Below is a small trained network, with its code and all its weights. Each question gives an input and a target symbol and asks what happens when units are switched off, that is, made to give their printed mean instead of their output.

import numpy as np


def w(rows, s, z=0):
    codes = np.array(rows[::2]) - 128.0
    scale = np.full(codes.shape[1], s)
    scale[-1] = z or s
    return codes * scale


def f(y):
    return np.maximum(y, 0)


def softmax(a):
    e = np.exp(a - a.max(-1, keepdims=True))
    return e / e.sum(-1, keepdims=True)


def log_softmax(a):
    a = a - a.max(-1, keepdims=True)
    return a - np.log(np.exp(a).sum(-1, keepdims=True))


def net(x, mask):
    ids = ['ΓΛΣΩαεζημξπτφ'.index(c) for c in x.split()]
    T = len(ids)
    res = E[ids] + P[:T]
    u = 0
    for l in range(2):
        q, k, v = (res @ M[l].T for M in (Q, K, V))
        z = softmax(np.where(np.tri(T) > 0, q @ k.T / 4**0.5, -1e9)) @ v
        res = res + np.where(mask[u], z, O[l][:, -1]) @ O[l][:, :-1]
        u += 1
        y = f(res @ A[l][:, :-1].T + A[l][:, -1])
        res = res + np.where(mask[u : u + 16], y, B[l][:, -1]) @ B[l][:, :-1]
        u += 16
    return log_softmax(res[-1] @ U[:, :-1].T + U[:, -1])


Q, K, V, O, A, B = {}, {}, {}, {}, {}, {}
E = w([
[111,197,67,178,88,61],'Γ',
[230,180,191,142,102,93],'Λ',
[64,216,195,115,140,120],'Σ',
[71,175,115,157,39,125],'Ω',
[113,128,102,189,162,170],'α',
[215,123,100,105,128,152],'ε',
[159,126,92,96,112,198],'ζ',
[169,135,183,86,47,52],'η',
[135,143,227,188,168,174],'μ',
[119,60,114,58,82,137],'ξ',
[137,68,221,167,47,141],'π',
[92,124,108,100,64,251],'τ',
[76,61,124,139,154,92],'φ',
],0.02)
P = w([
[93,82,110,87,208,119],'0',
[110,95,113,103,185,118],'1',
[115,104,113,103,161,118],'2',
[123,114,123,111,136,117],'3',
[134,125,133,110,119,121],'4',
[142,136,135,117,97,122],'5',
[151,150,133,120,75,123],'6',
[162,159,140,130,57,114],'7',
[159,173,143,122,37,119],'8',
[169,187,149,127,12,129],'9',
[174,198,155,126,3,124],'10',
],0.0071)
Q[0] = w([
[98,99,206,156,126,135],'L0H1',
[88,48,156,205,205,146],'L0H1',
[151,163,121,49,66,135],'L0H1',
[101,250,175,63,155,117],'L0H1',
],0.022)
K[0] = w([
[173,95,177,136,170,162],'L0H1',
[185,4,106,144,132,190],'L0H1',
[103,191,147,115,101,73],'L0H1',
[66,141,163,81,244,108],'L0H1',
],0.023)
V[0] = w([
[128,251,133,117,75,61],'L0H1',
[53,120,148,126,178,81],'L0H1',
[132,181,151,140,104,143],'L0H1',
[102,252,152,88,61,67],'L0H1',
],0.0046)
O[0] = w([
[107,124,175,10,116,183,234],'L0H1',
[119,148,177,141,88,151,114],'L0H1',
[147,123,121,76,116,151,174],'L0H1',
[117,129,189,2,121,203,252],'L0H1',
],0.0053,0.0038)
A[0] = w([
[97,80,144,89,155,166,16],'L0N1',
[142,106,150,115,165,90,101],'L0N2',
[87,121,107,158,211,125,102],'L0N3',
[157,83,89,119,124,71,121],'L0N4',
[167,160,58,127,120,78,69],'L0N5',
[148,111,66,157,120,153,98],'L0N6',
[155,136,91,146,118,185,93],'L0N7',
[134,246,135,132,82,83,54],'L0N8',
[135,136,106,57,197,137,58],'L0N9',
[151,178,63,103,153,170,106],'L0N10',
[118,183,141,170,77,108,107],'L0N11',
[90,166,129,152,133,65,124],'L0N12',
[119,114,149,120,119,119,131],'L0N13',
[149,128,160,164,183,135,3],'L0N14',
[77,117,97,123,108,102,131],'L0N15',
[178,139,140,179,131,134,122],'L0N16',
],0.011,0.0048)
B[0] = w([
[213,136,147,215,127,88,191],'L0N1',
[160,128,122,126,148,97,139],'L0N2',
[108,152,159,171,180,10,158],'L0N3',
[162,81,177,83,168,152,159],'L0N4',
[231,87,84,66,140,117,157],'L0N5',
[140,197,77,166,106,127,154],'L0N6',
[144,87,132,153,127,50,182],'L0N7',
[133,196,150,97,103,144,255],'L0N8',
[103,112,181,192,79,150,173],'L0N9',
[115,89,140,124,105,82,203],'L0N10',
[127,127,112,72,108,151,247],'L0N11',
[127,96,132,67,166,119,169],'L0N12',
[161,125,114,146,128,86,204],'L0N13',
[81,83,144,182,159,168,139],'L0N14',
[90,118,148,68,177,150,182],'L0N15',
[183,104,97,83,157,130,199],'L0N16',
],0.014,0.0044)
Q[1] = w([
[171,141,71,149,232,174],'L1H1',
[167,188,163,207,219,193],'L1H1',
[151,173,107,173,5,35],'L1H1',
[32,179,85,164,242,112],'L1H1',
],0.02)
K[1] = w([
[174,65,57,190,219,154],'L1H1',
[166,105,123,217,166,196],'L1H1',
[151,250,66,152,41,42],'L1H1',
[64,54,77,190,162,58],'L1H1',
],0.018)
V[1] = w([
[38,55,128,188,2,185],'L1H1',
[98,40,103,83,63,9],'L1H1',
[14,173,145,179,201,107],'L1H1',
[12,138,1,51,120,137],'L1H1',
],0.0081)
O[1] = w([
[2,22,117,146,139,60,6],'L1H1',
[53,219,192,65,118,96,175],'L1H1',
[121,90,93,64,38,170,15],'L1H1',
[219,191,69,69,70,4,199],'L1H1',
],0.007,0.011)
A[1] = w([
[131,172,162,104,125,200,97],'L1N1',
[173,122,37,151,152,157,45],'L1N2',
[117,125,103,137,253,53,155],'L1N3',
[177,148,160,137,118,166,127],'L1N4',
[56,91,33,146,110,126,12],'L1N5',
[118,133,180,164,143,161,150],'L1N6',
[199,110,94,163,124,162,93],'L1N7',
[86,83,141,168,135,128,58],'L1N8',
[135,190,116,149,90,208,41],'L1N9',
[42,136,98,96,92,229,119],'L1N10',
[163,98,144,80,178,115,120],'L1N11',
[137,37,139,125,59,128,84],'L1N12',
[167,129,113,178,202,122,2],'L1N13',
[80,143,107,206,189,48,159],'L1N14',
[161,89,32,119,112,71,104],'L1N15',
[56,166,84,89,137,158,118],'L1N16',
],0.012,0.0041)
B[1] = w([
[116,95,99,225,141,138,222],'L1N1',
[75,182,155,194,158,111,143],'L1N2',
[81,106,80,108,214,92,155],'L1N3',
[76,167,78,97,116,115,254],'L1N4',
[8,129,76,72,73,133,132],'L1N5',
[141,160,158,121,54,79,187],'L1N6',
[124,92,101,66,151,168,192],'L1N7',
[160,101,125,49,56,138,155],'L1N8',
[138,56,185,87,128,122,192],'L1N9',
[118,207,130,141,163,84,147],'L1N10',
[101,89,146,122,85,136,189],'L1N11',
[153,92,93,142,220,148,166],'L1N12',
[159,93,89,192,86,135,152],'L1N13',
[167,239,172,161,164,216,152],'L1N14',
[159,119,181,169,114,114,190],'L1N15',
[174,87,92,96,126,172,150],'L1N16',
],0.016)
U = w([
[206,173,51,17,59,104,177],'Γ',
[149,59,108,124,13,198,32],'Λ',
[176,90,105,45,141,211,99],'Σ',
[190,74,155,121,127,91,190],'Ω',
[138,116,125,85,104,148,4],'α',
[127,108,49,111,108,99,33],'ε',
[187,196,115,133,157,192,212],'ζ',
[62,149,180,159,49,49,200],'η',
[137,116,125,89,103,156,79],'μ',
[56,49,155,23,135,55,172],'ξ',
[167,118,253,40,102,233,65],'π',
[67,156,95,48,89,224,151],'τ',
[141,115,123,83,103,147,19],'φ',
],0.0054,0.0032)

Each question gives the input, a string of symbols that net reads in full, and the target symbol t.
The units are the heads (4 rows each of Q, K, V and O) and the neurons (one row each of A and B). Each row of codes is followed by its name. A weight is (code - 128) times the scale printed after its matrix; where a second scale follows, it is the last column's (O, A, B and U).
mask holds one flag per unit, layer by layer, with each layer's heads first. A switched-off unit (its flag False) gives its mean, the last column of its rows in O or B, instead of its output. The means were averaged over made-up inputs and are rounded, as every weight is.
A unit's drop is (log p(t) with every unit on - log p(t) with that unit switched off) / (log p(t) with every unit on - log p(t) with every unit switched off).
The circuit of an input: a set's keep is (log p(t) with only the set's units on - log p(t) with every unit switched off) / (log p(t) with every unit on - log p(t) with every unit switched off). Starting from the 12 units with the biggest drops (on a tie, the unit counted first), units are removed one at a time, each time the one whose removal leaves the highest keep (on an exact tie, the one counted first), for as long as the keep stays at least 0.8.
units of the circuit, in order: the units of the circuit, biggest drop first
top k neurons: the k neurons with the biggest drops, biggest first
k most important neurons of layer l: the k neurons of layer l with the biggest drops, biggest first
drop when u is switched off: that unit's drop, to one decimal
input Γ Γ π φ α α, target ζ: units of the circuit, in order : L0H1; L1N14
input Γ τ φ, target ξ: units of the circuit, in order : L1N3
input Γ Σ ε τ ε, target Σ: top 2 neurons : L1N12; L1N7
input Γ Γ ξ, target Γ: units of the circuit, in order : L1H1; L0N1; L0N12
input ξ φ π ζ Γ ζ Γ Λ π, target Λ: units of the circuit, in order : L1H1; L1N13; L0N8; L1N1
input η α τ π Γ Γ Λ π τ, target Λ: top 3 neurons : L1N13; L0N1; L1N7
input Γ Γ α τ, target Γ: top 3 neurons : L0N1; L0N7; L1N4
input π π φ τ τ Γ ε φ η, target η: units of the circuit, in order : L1H1; L1N7
input π μ ξ π, target π: units of the circuit, in order : L1H1; L1N14; L1N4
input Σ ξ π ξ φ ξ, target Σ: units of the circuit, in order : L1H1; L1N12; L1N7; L0N8
input τ ε ζ π α Λ ζ π, target Λ: units of the circuit, in order : L1H1; L1N13; L1N1; L0N8
input ζ Ω π φ π Γ Σ ξ π φ ε, target Σ: units of the circuit, in order : L1H1; L1N7; L0N8
input ζ φ ξ π η Γ Λ, target Λ: top 2 neurons : L1N1; L1N13
input π Λ Γ η π ζ μ, target Λ: top neuron : L1N13
input η Γ π π Γ π π α τ, target Γ: top 2 neurons : L0N8; L0N1
input Λ α μ φ φ π π π Σ ξ, target Σ: top 3 neurons : L1N12; L1N7; L0N8
input μ π π τ ξ ζ ε, target ε: top 2 neurons : L1N13; L1N3
input π ε Λ π α π ξ π π Γ Σ, target η: top 3 neurons : L1N1; L1N10; L0N9
input α Λ μ, target Λ: top 2 neurons : L0N14; L1N13
input α ξ Σ Γ Σ ε τ, target Σ: top 2 neurons : L1N12; L1N7
input ξ φ ζ, target ζ: top 2 neurons : L1N14; L0N6
input ζ μ Σ π φ π π, target Σ: top neuron : L1N12
input ξ Ω μ π π, target Ω: 3 most important neurons of layer 1 : L1N15; L1N12; L1N4
input Γ Γ Λ Σ Γ ξ ξ π π φ, target ξ: top 2 neurons : L0N1; L0N15
input ε Σ ξ ζ π τ Σ Λ π ξ ξ, target Λ: 2 most important neurons of layer 0 : L0N1; L0N8
input φ Γ α τ Γ η ξ τ, target η: drop when L1H1 is switched off : 1.0
input Ω ε π π τ, target Ω: drop when L1N13 is switched off : 0.0
input φ ζ ζ, target ζ: drop when L1N9 is switched off : 0.1
